Below is a small trained network, with its code and all its weights. Each question gives an input and a target symbol and asks what happens when units are switched off, that is, made to give their printed mean instead of their output.

import numpy as np


def w(rows, s, z=0):
    codes = np.array(rows[::2]) - 128.0
    scale = np.full(codes.shape[1], s)
    scale[-1] = z or s
    return codes * scale


def f(y):
    return np.maximum(y, 0)


def softmax(a):
    e = np.exp(a - a.max(-1, keepdims=True))
    return e / e.sum(-1, keepdims=True)


def log_softmax(a):
    a = a - a.max(-1, keepdims=True)
    return a - np.log(np.exp(a).sum(-1, keepdims=True))


def net(x, mask):
    ids = ['αγδεηθφω'.index(c) for c in x.split()]
    T = len(ids)
    res = E[ids] + P[:T]
    r = res
    for j in range(3):
        rows = slice(4 * j, 4 * j + 4)
        q, k, v = (r @ M[0][rows].T for M in (Q, K, V))
        z = softmax(np.where(np.tri(T) > 0, q @ k.T / 4**0.5, -1e9)) @ v
        o = O[0][rows]
        res = res + np.where(mask[j], z, o[:, -1]) @ o[:, :-1]
    y = f(res @ A[0][:, :-1].T + A[0][:, -1])
    res = res + np.where(mask[3:7], y, B[0][:, -1]) @ B[0][:, :-1]
    return log_softmax(res[-1] @ U[:, :-1].T + U[:, -1])


Q, K, V, O, A, B = {}, {}, {}, {}, {}, {}
E = w([
[148,196,171,96,96,131,115,86,111,120],'α',
[178,59,3,191,83,138,100,130,106,98],'γ',
[163,155,100,185,61,61,50,131,141,134],'δ',
[124,95,95,120,80,39,202,202,112,240],'ε',
[122,176,174,131,138,246,182,79,186,240],'η',
[82,151,201,156,190,27,101,68,130,98],'θ',
[207,82,37,91,78,55,60,132,204,204],'φ',
[146,119,169,44,152,22,129,208,100,190],'ω',
],0.016)
P = w([
[190,78,141,83,125,91,30,71,21,162],'0',
[123,79,154,128,102,166,98,179,149,79],'1',
[168,133,144,153,98,32,234,98,160,28],'2',
[78,201,114,95,89,157,150,85,40,109],'3',
[57,82,172,117,124,153,117,175,150,55],'4',
[183,203,92,212,248,148,211,172,84,170],'5',
[31,186,98,16,159,152,148,97,136,118],'6',
[74,77,112,157,94,189,105,126,169,98],'7',
[159,141,138,131,127,92,229,113,94,190],'8',
],0.012)
Q[0] = w([
[88,93,139,106,112,109,112,125,135,120],'H1',
[208,171,123,89,84,125,230,145,123,92],'H1',
[180,133,148,197,115,144,193,108,2,168],'H1',
[164,182,189,100,68,183,171,213,195,73],'H1',
[151,200,64,225,201,134,111,219,119,109],'H2',
[164,149,101,122,83,72,228,86,163,43],'H2',
[124,144,98,138,130,91,115,66,76,174],'H2',
[67,81,109,71,104,196,49,153,117,52],'H2',
[124,116,173,171,158,200,67,163,107,214],'H3',
[22,83,164,109,52,146,17,68,143,39],'H3',
[47,139,90,112,90,108,65,92,95,168],'H3',
[143,161,56,162,185,141,165,142,113,179],'H3',
],0.0091)
K[0] = w([
[111,122,88,88,103,120,72,109,112,108],'H1',
[125,149,149,188,174,115,164,116,133,217],'H1',
[135,160,165,155,191,128,166,199,126,136],'H1',
[97,149,99,134,159,145,94,159,140,208],'H1',
[202,81,148,158,99,73,198,102,178,78],'H2',
[168,95,105,126,146,116,89,73,49,174],'H2',
[161,149,116,148,131,139,205,125,118,134],'H2',
[25,71,141,116,67,157,85,130,124,148],'H2',
[105,115,156,167,118,164,134,91,246,150],'H3',
[65,127,141,171,124,132,45,170,135,95],'H3',
[113,111,99,194,146,114,68,141,101,109],'H3',
[208,137,110,143,123,75,152,121,138,118],'H3',
],0.011)
V[0] = w([
[189,119,116,65,141,130,127,85,164,103],'H1',
[88,115,139,133,92,110,112,146,153,72],'H1',
[183,160,77,135,164,132,137,154,126,113],'H1',
[132,153,78,104,132,123,138,89,111,108],'H1',
[53,35,101,130,166,150,145,171,129,151],'H2',
[144,215,106,49,124,202,131,216,151,110],'H2',
[107,169,205,24,141,47,130,138,168,139],'H2',
[139,109,83,107,66,73,82,160,188,108],'H2',
[91,133,137,91,61,175,103,165,131,93],'H3',
[131,182,100,89,179,186,146,161,70,142],'H3',
[146,173,121,83,158,166,119,133,122,1],'H3',
[160,118,128,112,89,90,103,142,30,142],'H3',
],0.0096)
O[0] = w([
[121,146,123,88,155,73,155,120,149,127,142],'H1',
[143,146,171,74,75,159,169,211,165,161,38],'H1',
[172,65,149,76,107,121,157,97,127,74,123],'H1',
[170,164,119,79,146,115,47,148,99,107,118],'H1',
[158,198,86,134,160,149,167,194,119,1,83],'H2',
[160,156,189,120,129,67,156,145,223,138,106],'H2',
[178,123,183,66,64,80,77,146,114,108,182],'H2',
[151,155,121,164,133,143,113,219,169,201,84],'H2',
[69,145,129,140,94,192,82,47,162,136,74],'H3',
[114,113,173,65,77,143,184,151,116,126,107],'H3',
[135,107,71,109,115,103,132,77,186,143,3],'H3',
[133,101,108,66,202,187,98,166,152,166,176],'H3',
],0.0086,0.007)
A[0] = w([
[105,153,168,71,92,189,87,92,254,77,70],'N1',
[146,56,53,173,171,186,199,140,170,97,77],'N2',
[125,176,153,66,155,106,196,81,25,223,26],'N3',
[121,170,68,46,141,60,182,144,97,183,4],'N4',
],0.006,0.0046)
B[0] = w([
[146,168,81,194,60,242,114,112,138,223,177],'N1',
[134,222,189,72,87,66,213,60,199,118,180],'N2',
[124,155,28,138,63,125,69,162,247,125,254],'N3',
[109,135,67,224,159,212,130,77,71,2,177],'N4',
],0.0085,0.0082)
U = w([
[113,165,58,61,109,176,100,103,67,130,164],'α',
[95,255,70,84,127,112,129,163,160,123,70],'γ',
[133,166,104,186,125,112,90,176,184,117,3],'δ',
[71,83,118,100,128,116,173,164,135,194,162],'ε',
[162,158,171,151,150,211,143,141,89,80,209],'η',
[150,103,131,181,160,98,118,101,156,60,148],'θ',
[150,80,104,101,105,92,142,141,218,160,51],'φ',
[203,150,180,71,126,105,163,145,128,137,197],'ω',
],0.0078,0.0047)

Each question gives the input, a string of symbols that net reads in full, and the target symbol t.
The units are the heads (4 rows each of Q, K, V and O) and the neurons (one row each of A and B). Each row of codes is followed by its name. A weight is (code - 128) times the scale printed after its matrix; where a second scale follows, it is the last column's (O, A, B and U).
mask holds one flag per unit, heads first, then neurons. A switched-off unit (its flag False) gives its mean, the last column of its rows in O or B, instead of its output. The means were averaged over made-up inputs and are rounded, as every weight is.
A unit's drop is (log p(t) with every unit on - log p(t) with that unit switched off) / (log p(t) with every unit on - log p(t) with every unit switched off).
The circuit of an input: a set's keep is (log p(t) with only the set's units on - log p(t) with every unit switched off) / (log p(t) with every unit on - log p(t) with every unit switched off). Starting from all 7 units, units are removed one at a time, each time the one whose removal leaves the highest keep (on an exact tie, the one counted first), for as long as the keep stays at least 0.8.
circuit, biggest first: the units of the circuit, biggest drop first
top k neurons: the k neurons with the biggest drops, biggest first
heads that matter: for each layer, one digit per head in row order, 1 if its drop is at least 0.15 and else 0, layers parted by /
input δ ε φ, target ε: circuit, biggest first	H2; N3
input δ ω η, target ε: heads that matter	010
input γ γ θ, target γ: heads that matter	011
input η ω η, target θ: heads that matter	111
input δ ω η η θ α γ θ θ, target φ: heads that matter	010
input η α η η γ φ, target θ: heads that matter	001
input ε ε ω ε η θ η γ φ, target α: circuit, biggest first	H2
input ω ω α δ η γ, target φ: heads that matter	011
input γ θ δ γ ω η η θ ω, target θ: heads that matter	110
input φ δ ω δ η η, target ω: heads that matter	011
input α η ω, target φ: heads that matter	010
input ω ω ω γ ω φ δ η γ, target ω: circuit, biggest first	N2; N3; H3
input ω η ω γ α θ θ ω ω, target α: circuit, biggest first	H2; N4
input γ η ω, target γ: heads that matter	010
input η ω ε η η γ, target η: circuit, biggest first	N3; H3
input α η φ η ω φ, target δ: circuit, biggest first	H2; H3
input η ω ω η δ γ, target ω: heads that matter	000
input ω α η α ω γ η η θ, target γ: circuit, biggest first	H2; N2; H3
input α α γ ω ε η, target γ: top 2 neurons	N2; N3
input φ ω η γ η η, target θ: circuit, biggest first	H1; H3
input η ω α η ε δ, target φ: circuit, biggest first	H2; H3
